Below are the code and all the weights of a small trained network. Each question names an input and a class and asks about switching units off, where a switched-off unit gives its printed mean instead of its output.

import numpy as np


def w(rows, s, z=0):
    codes = np.array(rows[::2]) - 128.0
    scale = np.full(codes.shape[1], s)
    scale[-1] = z or s
    return codes * scale


def norm(h):
    return h / np.sqrt((h * h).mean(-1, keepdims=True) + 1e-5)


def f(y):
    return y / 2 * (1 + np.tanh(0.7978845608 * (y + 0.044715 * y**3)))


def log_softmax(a):
    a = a - a.max(-1, keepdims=True)
    return a - np.log(np.exp(a).sum(-1, keepdims=True))


def net(x, mask):
    res = np.array(x, float).reshape(1, 4) / 4 @ E
    u = 0
    for l in range(2):
        y = f(norm(res) @ A[l][:, :-1].T + A[l][:, -1])
        res = res + np.where(mask[u : u + 13], y, B[l][:, -1]) @ B[l][:, :-1]
        u += 13
    return log_softmax(norm(res)[-1] @ U[:, :-1].T + U[:, -1])


A, B = {}, {}
E = w([
[119,235,33,106,137],'x0',
[58,137,152,1,215],'x1',
[81,82,69,158,147],'x2',
[73,197,152,196,216],'x3',
],0.0045)
A[0] = w([
[92,146,129,175,202,94],'L0N0',
[131,91,94,202,94,84],'L0N1',
[92,129,131,199,121,148],'L0N2',
[188,168,208,122,140,86],'L0N3',
[161,126,122,254,80,93],'L0N4',
[76,71,215,169,150,90],'L0N5',
[125,33,185,146,107,74],'L0N6',
[92,70,63,165,169,87],'L0N7',
[151,166,145,76,132,113],'L0N8',
[48,53,78,162,147,71],'L0N9',
[192,153,180,110,165,122],'L0N10',
[153,57,126,173,153,94],'L0N11',
[81,194,153,205,201,2],'L0N12',
],0.0089,0.0052)
B[0] = w([
[120,162,182,132,87,186],'L0N0',
[158,187,173,54,166,181],'L0N1',
[142,207,210,136,112,182],'L0N2',
[197,73,69,169,229,145],'L0N3',
[140,196,202,25,102,253],'L0N4',
[26,114,79,218,82,195],'L0N5',
[123,148,79,189,79,196],'L0N6',
[221,174,85,156,198,160],'L0N7',
[125,134,147,226,145,155],'L0N8',
[255,77,113,169,233,168],'L0N9',
[183,82,92,218,161,150],'L0N10',
[184,177,89,136,71,156],'L0N11',
[62,166,230,194,142,187],'L0N12',
],0.0064,0.0039)
A[1] = w([
[215,114,94,124,139,53],'L1N0',
[74,177,87,140,130,195],'L1N1',
[229,187,180,160,114,253],'L1N2',
[176,188,94,162,183,139],'L1N3',
[190,123,88,209,209,56],'L1N4',
[2,42,154,75,204,68],'L1N5',
[115,201,66,139,71,194],'L1N6',
[221,57,148,116,130,161],'L1N7',
[188,76,86,60,75,6],'L1N8',
[80,242,32,126,117,130],'L1N9',
[117,95,81,29,49,32],'L1N10',
[68,136,134,110,142,85],'L1N11',
[155,81,71,51,81,45],'L1N12',
],0.0075,0.0025)
B[1] = w([
[147,200,156,140,254,140],'L1N0',
[169,103,86,146,55,171],'L1N1',
[120,38,51,57,202,255],'L1N2',
[131,75,62,145,185,171],'L1N3',
[192,131,78,61,199,148],'L1N4',
[230,118,118,11,47,183],'L1N5',
[69,37,118,154,63,189],'L1N6',
[80,167,47,150,195,167],'L1N7',
[16,204,224,203,225,164],'L1N8',
[154,24,118,166,73,193],'L1N9',
[114,209,202,213,150,167],'L1N10',
[207,191,218,162,76,133],'L1N11',
[112,210,199,194,163,162],'L1N12',
],0.0062,0.0055)
U = w([
[74,191,204,212,138,194],'0',
[200,83,87,135,208,107],'1',
[178,116,154,71,61,185],'2',
[86,60,80,208,5,4],'3',
],0.012,0.0021)

Each question gives the input, the list of numbers given to net, and the class t.
The units are the neurons (one row each of A and B). Each row of codes is followed by its name. A weight is (code - 128) times the scale printed after its matrix; where a second scale follows, it is the last column's (A, B and U).
mask holds one flag per neuron, layer by layer. A switched-off neuron (its flag False) gives its mean, the last column of its row in B, instead of its output. The means were averaged over made-up inputs and are rounded, as every weight is.
A unit's drop is (log p(t) with every unit on - log p(t) with that unit switched off) / (log p(t) with every unit on - log p(t) with every unit switched off).
The circuit of an input: a set's keep is (log p(t) with only the set's units on - log p(t) with every unit switched off) / (log p(t) with every unit on - log p(t) with every unit switched off). Starting from the 12 units with the biggest drops (on a tie, the unit counted first), units are removed one at a time, each time the one whose removal leaves the highest keep (on an exact tie, the one counted first), for as long as the keep stays at least 0.8.
circuit, biggest first: the units of the circuit, biggest drop first
top k neurons: the k neurons with the biggest drops, biggest first
top k neurons in layer l: the k neurons of layer l with the biggest drops, biggest first
drop when u is switched off: that unit's drop, to one decimal
input [-3,-5,2,0], class 2: circuit, biggest first -> L0N4
input [7,3,4,6], class 3: top 2 neurons in layer 0 -> L0N4, L0N1
input [-6,2,-8,7], class 1: top 2 neurons in layer 0 -> L0N3, L0N10
input [-7,7,-5,3], class 2: top 2 neurons -> L1N5, L0N9
input [-1,0,6,-5], class 1: top 2 neurons in layer 0 -> L0N9, L0N7
input [7,5,-8,0], class 1: top 3 neurons -> L0N5, L0N10, L0N3
input [0,3,2,2], class 2: top 2 neurons -> L1N5, L0N3
input [-6,7,3,-8], class 0: top 2 neurons in layer 1 -> L1N10, L1N8
input [7,2,-7,6], class 1: top 3 neurons in layer 1 -> L1N3, L1N8, L1N10
input [6,4,-1,4], class 3: top 2 neurons -> L1N9, L0N4
input [-3,4,-4,-1], class 1: top 4 neurons -> L0N3, L0N10, L0N4, L0N8
input [5,7,2,4], class 2: top 3 neurons -> L1N5, L0N5, L0N6
input [7,5,1,-5], class 3: top 3 neurons -> L1N9, L0N4, L0N8
input [-2,6,-6,1], class 1: circuit, biggest first -> L0N3
input [8,-3,6,3], class 3: top 2 neurons in layer 0 -> L0N3, L0N10
input [2,-1,8,5], class 1: top 2 neurons -> L0N9, L0N7
input [-1,5,-1,-5], class 0: top 2 neurons -> L0N12, L1N10
input [-3,5,-6,-2], class 1: top 2 neurons -> L0N10, L0N3
input [-4,-7,8,-3], class 1: top 2 neurons -> L0N9, L1N2
input [-8,0,0,1], class 3: circuit, biggest first -> L0N5
input [4,2,-5,-2], class 1: drop when L0N8 is switched off -> 0.1
input [7,4,3,-3], class 3: drop when L0N11 is switched off -> 0.0
input [-2,-4,7,-8], class 0: drop when L1N8 is switched off -> 0.2
input [-6,-1,0,-6], class 0: top 2 neurons in layer 1 -> L1N8, L1N10
